Each row has a class, written as a number after it.
[ 130  284 -393  157 -306   88  -16  232   54   12   97   58 -443   95
  364 -140   26  170   37  -93   71  138  437   40  256    1 -113 -245
  281  -67   96  113 -357  335   -4 -307  273] : 5
[-163   66 -389    5   15  134   14  143 -197  -62  131   21  -76 -154
 -830   73 -628   39    1  -98 -186 -445 -301  272   26 -220  428   47
 -230  259 -157 -324  166   36   17  338  414] : 7
[ 181  328 -409  185 -356    8   80  287    8   87   73    4 -398  -37
  345  -66 -134  191  -79  -28   97  -62  316  135  421  -99  -87 -286
  322  183  -30  145 -365  276  -21 -206  380] : 7
[ 225 -120   10  410 -576  -36  309  297 -343  266   92 -124  -47 -190
 -506  -71 -248   40 -359  124  -74 -281 -114  522  575  -51  283 -184
   60  504  -43  -80   71  -33  -10  613  468] : 2
[ -64   21 -405   72  -67  173  -49   79 -279  -66  159    3  -28  -55
 -858   65 -609  120  -22 -165 -226 -473 -130  319  -54 -190  588  -47
  -77  148    1 -273   48   56    1  310  529] : 1
[-120  -37 -267 -105  175 -233   56  250   95 -234  -72   94  -60 -360
 -326 -240   90 -510 -143 -226   84  -73   14 -453   24  150  345 -217
 -234  409 -369 -221   84  469  402 -132  144] : 6
[-123   24 -416   45   -9  268  -69   -8 -145 -175  164   55  -28   13
 -764   62 -537   82  139 -185 -253 -328 -191  161 -138  -61  436   64
 -216  -41   34 -283  132   33  -18  290  326] : 4
[ 239  315 -463  120 -305  162  -33  145   13  -64  154  100 -465  111
  194 -192   78  183   15 -136   -7  156  389   39  277  137    6 -200
  283  -71   53  100 -270  275  -23 -342  213] : 3
[ 264   32 -107  439 -632    5  229  322 -326  222  172  -56 -143 -176
 -534 -125 -246  107 -415  106  -85 -300 -128  564  650   -2  293 -178
  113  492  -77 -107  104    5   12  558  483] : 1
[ -98   55 -437   39   14  261 -103   72 -193 -109  188   58  -45   -2
 -737   44 -581   20   89 -156 -220 -353 -238  173  -37  -95  457   38
 -195   -4   10 -314   61   73   12  280  376] : 2
[ 277  -47  -90  426 -581   73  157  348 -227  133  142 -105 -152 -132
 -563 -158  -76  162 -330  -27  -83  -72   52  500  538   26  206 -171
   91  353   74  -67  200  -81    5  437  288] : 0
[-143  -98 -463   58  -29  237  -25  -59 -202 -158  122   80  -16   66
 -775  127 -486  105  141 -311 -277 -221 -124  238  -43  -88  421   31
 -236 -144  165 -130  169   98  -47  285  296] : 0
[-554  -95 -118 -341  338   14 -290 -321 -166 -102  -93   41  246   12
 -330 -464 -578 -191  122   -5  -16 -309   81 -578 -566 -370  276  -25
  160    6 -308  -77 -148  211  394 -170  124] : 5
[ 370 -149   -5  476 -574  270    7  249  -86   47  212  -93 -111   41
 -690 -171  -25  166 -216  -25 -138   -4  142  512  252  237  324  -61
   -9   84  232 -132  197  -74 -100  530  171] : 5
[ 319  248 -428  192 -363  234 -163   68  129 -140  210  148 -415  281
  208 -220  163  216   86 -185  -16  256  589   22   59  215   25 -215
  258 -328  235  156 -258  263  -81 -361   95] : 3
[-111  -79 -150 -173  233 -244    1  289  -22 -224 -131   57  -47 -379
 -224 -212   34 -514 -185 -110  102  -63  -37 -446   87   50  212 -131
 -207  434 -439 -202   -1  507  450 -136  321] : 2
[ 208  314 -423  165 -364  -98  258  206 -163  126   83   44 -381  -51
  255   34  -54  182 -101  -52   39  -83  180  213  469 -125   -2 -301
  346  373 -120  188 -299  220  -63 -128  389] : 3
[  67 -189 -155 -127  223   81 -218  179  247 -546  -83   86  -38  -82
 -482 -389  403 -390   -3 -401  -23  334  342 -594 -332  517  414  -93
 -207 -113  -78  -95  147  503  431 -292  -98] : 6
[  71  -36 -247 -168  205   49 -205  244  231 -468  -36  103 -105 -187
 -379 -362  349 -423    5 -387   35  271  315 -570 -172  378  363 -196
 -232   45 -175 -200  153  452  464 -408  -51] : 6
[-106   53 -418   66   32  234 -187   25 -160 -142  188   52  -69   13
 -716  103 -536   99   85 -147 -213 -329 -205  303  -38  -83  472   68
 -228  -42   83 -338  115   13  -54  297  391] : 7
[ -54  -16 -458   78  -27  207   52   38 -242 -100  122   20  -42  -93
 -832   95 -568   81   35 -133 -261 -418 -312  197  -69 -118  449  106
 -181  121  -60 -269  111   21  -30  440  403] : 2
[ -59  -12 -220 -148  169 -149   -8  272  118 -260  -63   60  -59 -313
 -318 -299  193 -481 -129 -217   95    8  134 -537   19  191  324 -210
 -145  352 -361 -184   50  502  459 -227  100] : 3
[ 152  262 -450  197 -399 -152  351   96 -142  113   86   33 -340   -8
  297   98  -28  123  -51  -62   10  -65  112  198  496  -61  -42 -276
  304  303  -63  229 -289  188 -136    6  301] : 4
[ -67   46 -410   87  -89  149   30  153 -170 -101  140   31  -45  -45
 -819   81 -551  119   -6 -166 -220 -346 -219  293   16 -121  487    2
 -162   99   53 -251  131   54  -23  345  434] : 1
[ -85 -132 -314   45   -4  406 -209  -96  -89 -270  199   91   -5  150
 -826   43 -369  110  181 -250 -268 -100 -110  218 -263   35  500   83
 -235 -289  249 -223  133   47  -67  272  212] : 4
[-567  -24 -129 -220  215  -48 -167 -248  -74   15  -92    6  249    1
 -206 -442 -640 -189   58   43   43 -403   87 -542 -485 -379  239  -99
  194  101 -310   -2 -211  247  334  -89   52] : 6
[   5  -38 -126 -174  145  -81   -7  294  200 -277 -102   13   -2 -254
 -281 -311  230 -492  -82 -165  107   86  211 -591  -65  234  294 -234
 -123  304 -324 -154   -2  458  477 -222   51] : 3
[-312  125 -445   69    7   67   83  239 -269  130   83  -33  -23 -232
 -641  228 -899   16   40 -138 -145 -636 -404  376  306 -325  400  -18
 -260  323 -132 -409   69  113   -9  477  576] : 7
[-418 -180  -72 -258  271  181 -472 -322  -31 -252  -73   55  192  231
 -333 -505 -399  -24  197  -92  -16  -25  430 -546 -790 -229  262  -55
  205 -304  -68   28 -166  241  309 -290  -36] : 5
[ 228  248 -384  131 -318   27   28  139  -86  -69  118   62 -483  156
  331 -116  100  209  -13 -123   13  150  472   89  237  -32  -14 -295
  426  -33   88  223 -414  250  -56 -338  356] : 3
[ 195 -107  -33  442 -562   57  191  523 -194  297   68 -141 -124 -251
 -584 -133 -341  131 -367   77    1 -233  -41  548  546  -33  234 -188
   37  473  -54 -128   66   36   19  525  440] : 5
[ 130  -62 -320   15   17  465 -306  -51  -60 -332  253   96   -5  202
 -885  -94 -314  149  139 -207 -275  -44   54  159 -367   95  565   76
 -119 -304  224 -217  132   -6  -16   93  203] : 2
[-135    1 -195 -148  198 -277   72  266  113 -242 -145   77  -24 -342
 -237 -196  144 -521  -99 -220  107  -20   25 -588   97  111  249 -230
 -211  409 -354 -197   77  511  464 -202   80] : 5
[-600  -86  -26 -279  309   73 -369 -294   27  -96 -102   69  210  131
 -148 -503 -494 -216  139  -30   54 -143  184 -641 -566 -232  164  -63
   67 -240 -178  -98 -202  351  342 -221  -27] : 1
[ 202  304 -499  203 -351  140  -37  236   78  -78  146   76 -518   89
  273 -176   48  172   27 -182   33  168  400   24  259  114  -57 -282
  265 -107   73   93 -311  308  -24 -299  242] : 4
[ 498 -155   -5  440 -553  346  -59  275 -181  -14  233  -60 -173   60
 -733 -275  -27  257 -287  -17 -128   68  194  521  201  240  358  -72
  131  124  160  -22  143  -77  -70  403  226] : 7
[ 191 -124   18  387 -541    2  281  332 -293  243   68 -159 -100 -162
 -576  -83 -239  118 -328  103  -65 -220  -45  535  471  -90  249 -140
  121  501  -36  -74   69  -55  -28  576  407] : 5
[ 441 -167   28  430 -558  284   15  325  -57  -83  208  -69 -187   55
 -665 -276  173  154 -241  -75 -142  249  260  459  310  332  315 -108
    0    0  226  -56  229  -88  -39  336  112] : 6
[  -7  -15 -317   13   19  324 -240  136   -4 -206  143   32  -14   64
 -896  -29 -477  175   91 -195 -242 -219   15  207 -279   -4  470  100
 -191 -229  175 -302  190  -27    5  139  239] : 3
[-532  -47  -48 -262  317   46 -332 -138   -4  -40 -109    5  234  -41
 -261 -471 -628 -156   57   18   57 -275  119 -527 -476 -319  176  -61
   87   10 -295 -146 -122  237  392 -194  113] : 0
[ 243 -183    2  431 -551  148   90  296 -177   82  162  -52  -78  -32
 -640 -131  -19  125 -250  -40 -103   -7   67  536  346  110  335 -163
  -10  212  183  -88  150  -18  -50  517  279] : 5
[ 314  268 -486  192 -391   -1  166  159 -140  -58  108   94 -425   65
  176  -13   99  261  -42 -143  -24  118  345  194  402  -26   27 -297
  400  158   42  226 -253  206  -56 -226  313] : 5
[ 209  324 -422  161 -383  133   14  169  112  -95  167  115 -397  141
  293 -220   80   96   36 -105   30  163  378  -69  201  132  -47 -226
  280  -66   31  140 -340  264  -29 -321  144] : 4
[-641  -83 -101 -222  249 -168   12 -189 -223   52 -182  -33  259 -101
 -200 -289 -649 -292  -10  129   41 -493 -156 -531 -318 -431  221  -56
  186  305 -484  -33 -322  324  356  128  275] : 2
[-567 -120  -72 -294  356  138 -479 -258  -27 -130  -84    6  201   76
 -214 -602 -532 -155  159  -36    7 -184  286 -617 -770 -225  218   -6
   99 -234 -256  -98 -182  253  408 -208   38] : 6
[ 250    9 -104  404 -559  163   62  363 -235  259  185 -124 -131 -189
 -479 -251 -195   68 -341  115  -17 -191  -44  432  431   17  202  -91
    8  424 -143 -176   74  -42   39  473  369] : 1
[ 397 -136   17  404 -524  228  -23  332 -208   49  189 -104 -152  -62
 -755 -276  -49  196 -374   33 -121   -9   55  505  257  184  358  -38
   88  220   36 -113  139  -75    2  474  341] : 1
[-494  -77  -95 -247  253   23 -229 -153  -76  -82 -141  -23  172  -31
 -307 -495 -583 -127   61  -27   29 -307  238 -594 -576 -300  256 -103
  235   70 -332  -42 -232  285  377 -161  158] : 0
[ 170  -97 -264  -21   93  551 -486 -163  -21 -411  259  150  -63  300
 -848 -102 -216  193  212 -268 -285   95  149  187 -396  176  486  177
 -201 -536  384 -202  225   -9  -74  -14  120] : 7
[ -19   -4 -117 -138  189 -244   43  350   38 -207 -129   21  -66 -387
 -189 -217  132 -459 -215 -108  156  -27   73 -478  116   49  229 -246
 -107  580 -473 -168   -7  482  459 -225  219] : 3
[ 165 -123 -147 -173  188   31 -214  223  220 -560  -57  104  -80 -157
 -484 -369  386 -356  -23 -424    6  327  387 -543 -209  406  372 -186
 -148    6  -95 -123  231  459  434 -410  -62] : 4
[ -73   -9 -396   41   13  279 -179   -3 -193 -105  164   29   25    2
 -802  125 -611  143  117 -150 -219 -345 -197  309  -71 -120  485   85
 -212  -40   84 -302  133  -56  -39  353  377] : 7
[ 181 -147  -23  484 -586  151   93  329 -190  223  178  -57  -89  -55
 -506 -136 -221   51 -286   72  -51 -141  -12  557  480   79  236  -83
 -107  194  140 -137   99   52  -51  596  370] : 7
[ 242  -94   34  380 -517  -29  228  317 -263  283  102 -140  -88 -204
 -460 -132 -205   99 -397  233  -25 -203 -157  533  453  -30  172  -34
   75  490  -87  -71   94 -189  -32  557  363] : 6
[ 277  351 -437  191 -349   35  129  233  -52   55   82   26 -423   -8
  271  -46 -100  236  -75   12   41  -40  239  101  385  -49  -59 -213
  389  234 -101  167 -372  238  -28 -214  369] : 5
[  94   38 -246  -87  148   -3 -110  324  180 -414  -61   53 -128 -232
 -366 -342  195 -362  -91 -279   84  115  322 -596  -79  229  338 -248
  -99  252 -291 -178   45  553  440 -332  114] : 1
[-108  -11 -245 -150  197 -142  -48  173  105 -296  -71  122  -30 -208
 -259 -255  111 -531  -24 -276   70   23  126 -568   69  205  314 -195
 -199  176 -256 -201   40  524  428 -206   88] : 7
[ 358  289 -381  129 -357  137    6  126   42  -91  145   89 -404  177
  244 -123   99  249   21 -109    0  169  506   72  217  123    6 -214
  410  -93  130  240 -296  255  -63 -338  167] : 3
[ -25  -81 -332   39   30  322 -175   21 -127 -193  174   71   24   62
 -869   32 -508   72   56 -142 -227 -226 -188  237 -116  -19  494  116
 -235  -78  131 -237  126   59  -20  300  320] : 7
[ -63  -73 -146 -128  158 -153  -78  261  162 -315 -137   42    7 -172
 -193 -228  206 -489  -61 -249   90  131  236 -546  -51  252  312 -229
 -227  127 -207 -144  -23  540  424 -253  109] : 1
[-425 -109  -73 -243  267  161 -374 -345  -33 -187  -65   48  265  123
 -370 -493 -506  -77  149  -52  -28 -206  217 -559 -699 -164  329  -11
  206 -153 -177  -37 -139  222  304 -187  -10] : 4
[ 314 -167   90  398 -558  195   31  197  -93   90  202  -31  -47   51
 -554 -244    8   66 -273  102  -90   99    8  471  330  212  227   -2
  -49   82  168  -32  194 -127  -51  459  122] : 6
[-103   28 -407   49   34  247  -66   58 -144 -123   99   21  -57  -67
 -763  167 -588  112   74 -162 -208 -356 -256  233   30 -161  396   68
 -237  -26   52 -319  175   57  -31  293  346] : 1
[-507  -80  -87 -224  242  -34 -181 -276  -71  -70 -113   25  185   86
 -132 -465 -427 -153  105   85   46 -196  171 -639 -563 -244  169  -85
  203  -41 -247   55 -264  210  333 -131   75] : 6
[ 265  314 -501  162 -370  140  -63   65   22 -141  200  146 -410  229
  295 -211  301  121   74 -143    1  294  408  -35  160  217   -9 -187
  230 -122   92  216 -280  211  -51 -300   92] : 7
[ 368  280 -462  177 -441  225  -55   64  -25 -182  228  160 -430  303
  219 -176  234  194   95 -282  -83  289  523   90  184  192   57 -283
  323 -242  226  235 -268  263  -62 -352  151] : 2
[-162  -86 -394   72  -14  181   92  -99 -251  -83  116   34   -1  -27
 -877  165 -556   38   63 -146 -274 -390 -399  268  -78 -118  486  145
 -253  120   -6 -221  161    8  -83  524  312] : 6
[ 307  -20   -9  412 -532  112   69  293 -193  195  134  -89  -77 -126
 -532 -123 -186  129 -313   86  -97 -151 -105  525  567  129  240  -55
   18  267   44 -152  180 -139    6  514  280] : 6
[ 285  -72  -83  392 -573   98  143  314 -199  101  171  -60 -158  -91
 -561 -191  -52   63 -264  -57  -96  -16   -2  425  528  158  235 -134
   39  219   81  -89  180  -47    7  454  251] : 4
[  44  -72 -173 -161  177 -116  -34  325  102 -431 -110   59 -141 -218
 -376 -299  275 -409  -76 -302   26  213  286 -538  -60  273  360 -283
 -132  191 -251 -179   39  502  464 -292  148] : 2
[-324 -138  -88 -322  330  278 -507 -321   35 -302  -40  100  197  197
 -419 -606 -309 -118  208 -144  -56   58  369 -632 -753  -23  315  -42
  106 -367 -106  -71  -43  270  373 -330 -148] : 2
[ 209 -107    6  396 -525  -60  296  401 -346  318   65 -153 -118 -257
 -391  -45 -223   74 -385  154  -13 -228 -141  535  593 -144  129 -138
   47  578 -126  -89   61  -73  -11  600  457] : 3
[ 238 -139  -48  370 -524  212   69  241 -204  103  189  -53 -107  -94
 -708 -188  -69   16 -253  -50 -122  -21  -73  432  451  160  295  -58
  -97  222   36 -140  223  -50   11  515  210] : 0
